[[178 198  57 128 151]
 [ 89 160 125 217 199]
 [189 156  93 146 114]] Out: 57

[[58 82 37 18]
 [21 74 39 20]
 [71 32 24 39]] Out: 37

[[ 30  -2  -3   2  -2 -25]
 [ -1   3  -5   8   8 -15]
 [-10 -11   0  11 -12 -20]] Out: -3

[[-195  222 -176  922    3]
 [ 121  -75  147 -468 -629]
 [-217  163 -145  831 -370]] Out: -176

[[-632  528 -241 -570 -573]
 [ 290  372 -519 -757 -653]
 [-489 -881 -953 -894  -47]] Out: -241

[[726 395 322 647  88]
 [264 405 446 263 786]
 [711 437 303 654 111]] Out: 322

[[380 371 480 387 828 593 314]
 [524 713 985 748 497 403 116]
 [410 481 730 802 617 343 363]] Out: 480
---
Q:
[[-46.6 -35.1 -43.4  47.6]
 [ 50.3   9.1   7.7  11.4]
 [-24.7  27.7 -21.8 -11.6]]
A: -21.8

Q:
[[ -5.0  -3.9 -23.1  14.8 -22.3]
 [ -7.1  19.3 -13.4   0.3 -20.9]
 [ -7.1  19.3  45.6 -33.6  42.5]]
A: 45.6

Q:
[[ 13.4   8.8 -49.8   6.9  -7.3 -42.9]
 [  1.6  -2.7  35.2  -5.2   0.7  28.8]
 [ -5.4   8.8 -24.7  10.2  -7.3 -17.1]]
A: -24.7

Q:
[[-54.8 -35.8  11.7  48.4]
 [-36.3 -54.9 -28.4  20.3]
 [-42.7   2.8  44.8  48.3]]
A: 44.8

Q:
[[-19.0 -15.2  -6.8 -14.3  12.2  45.9  12.4]
 [ -4.5  14.6  -7.9 -17.3  -2.2  15.9 -14.8]
 [ -4.5   3.1  10.4  -6.7   1.3  15.8  -4.0]]
A: 10.4

Q:
[[ 33.5 -22.4 -47.5  -0.3  20.0  17.7   8.6]
 [ 29.2  24.5   8.0  46.3  -4.9 -17.5  39.1]
 [ 13.2  19.1  20.0  28.0   3.3 -15.7  23.9]]
A: 20.0

Q:
[[  5.6 -12.4   6.5   3.7]
 [-26.3 -19.2  17.0 -11.3]
 [ -8.4   8.7  50.6  16.4]]
A: 50.6

Q:
[[ 54.1  -4.8 -14.8  -0.3 -11.6 -22.7]
 [-10.5 -10.9 -33.3 -20.1  19.8   3.0]
 [  8.6  15.2   9.0  19.7 -14.2  13.5]]
A: 9.0
---
2191  2275  3887  8774 ==> 2275

59  18  68  76  48  64  84
72  61  67  69  43  70  64
73  81  76  67  43  74  61
==> 18

453  533  137  218  675   82
499  434  756  462  500  448
==> 533

9100  2003  4724  9174  2554  7213 ==> 2003

-296   164   390   373  -197   401  -575
 292   122  -323  -429   376  -596   318
 -75   219  -251  -183   592  -127   325
==> 164

18  81  86  11  29 ==> 81
---
[[18, 42, 39, 50, 3, -19, 10], [18, 17, 12, 32, -11, -36, 8], [39, 19, 16, 23, 34, 33, 39]] -> 12
[[-33, 21, -16, 3], [36, 5, 0, 16], [16, 31, 7, 1]] -> 0
[[2, 2, 2, 3, 1], [5, 1, 2, 3, 3], [3, 1, 6, 7, 2]] -> 2
[[82, 435, -242, 109, 58], [229, -144, 438, -858, -186], [-10, -269, 136, 156, 514]] -> 438
[[8, 2, 8, 2, 8, 2], [8, 2, 8, 2, 8, 2], [5, 5, 5, 5, 5, 5]] -> 8
[[105, 467, 75, 316, 196, -277], [56, 740, 122, 301, -140, -105], [112, 740, -250, 202, 36, -645]] -> 122
[[7, 5, 8, 6, 8], [7, 6, 4, 6, 7], [2, 5, 4, 6, 3]] -> 4
[[91, 61, 67, 66, 48, 17], [90, 61, 67, 67, 48, 18], [87, 61, 66, 68, 49, 22]] -> 67
---
[-15.0 -50.2  15.8 -11.0  10.7] -> -11.0
[-56.1 -10.8  44.0 -18.6  -2.2] -> -10.8
[-25.9 -36.5  10.7 -52.3   7.6] -> -25.9
[-26.6  -2.5  52.0  28.1 -53.1] -> -2.5
[-42.9  28.2 -21.3  -2.7  41.9] -> -2.7
[-18.3  38.9  49.6 -25.1  55.5] -> 38.9
[ 20.7   6.0   0.5  26.0 -55.7] -> 6.0
[  2.4 -22.0 -30.7   4.9 -41.8] -> -22.0
---
[ 18.0  -4.1   0.6  -0.6 -12.6   0.1] --> 18.0
[  8.1  13.2 -11.7  -4.0] --> 8.1
[ 0.07  0.10  0.08  0.00  0.15 -0.17] --> 0.07
[-162.998  165.564   14.783   20.808] --> -162.998
[ -5.4  13.8  14.6 -15.3  18.5  14.1] --> -5.4
[ 116.543  -24.440   -5.088 -147.327  -56.733] --> 116.543
---
(-119.464, -68.546, -95.297, 118.765, 62.752, -44.224, 67.922) → -119.464
(1.00, -1.97, 0.85, -1.31, 0.38, -0.19) → 1.00
(-16.5, 11.4, -6.9, -11.5, -18.4, -7.2) → -16.5
(102.05, 7.24, -126.88, -12.07, -61.93, -3.25) → 102.05
(-0.6, 1.2, -1.3, 0.2, 0.4, 0.9, -0.1) → -0.6
(0.153, 0.092, 0.047, -0.125, -0.036) → 0.153
(-25.93, -173.13, 116.17, 150.27, 141.70) → -25.93
(10.0, -2.1, -15.4, -10.9) → 10.0
(2.4, 1.3, -1.2, 10.9, -14.3) → 2.4
(-9.94, 2.61, -16.77, -8.39, 10.72, -17.75, -5.85) → -9.94
---
938,-860,-44,815,802,-596,940
304,366,-748,-276,-499,353,-475
value 940, 938

212,169,112,85,197,45 value 212, 197

236,54,94,193,177 value 236, 193

2,6,9,7,6 value 9, 7

1,4,1,3,7,3 value 7, 4

88,60,69,23,51
87,55,55,49,53
value 88, 87

3,128,221,16,48 value 221, 128
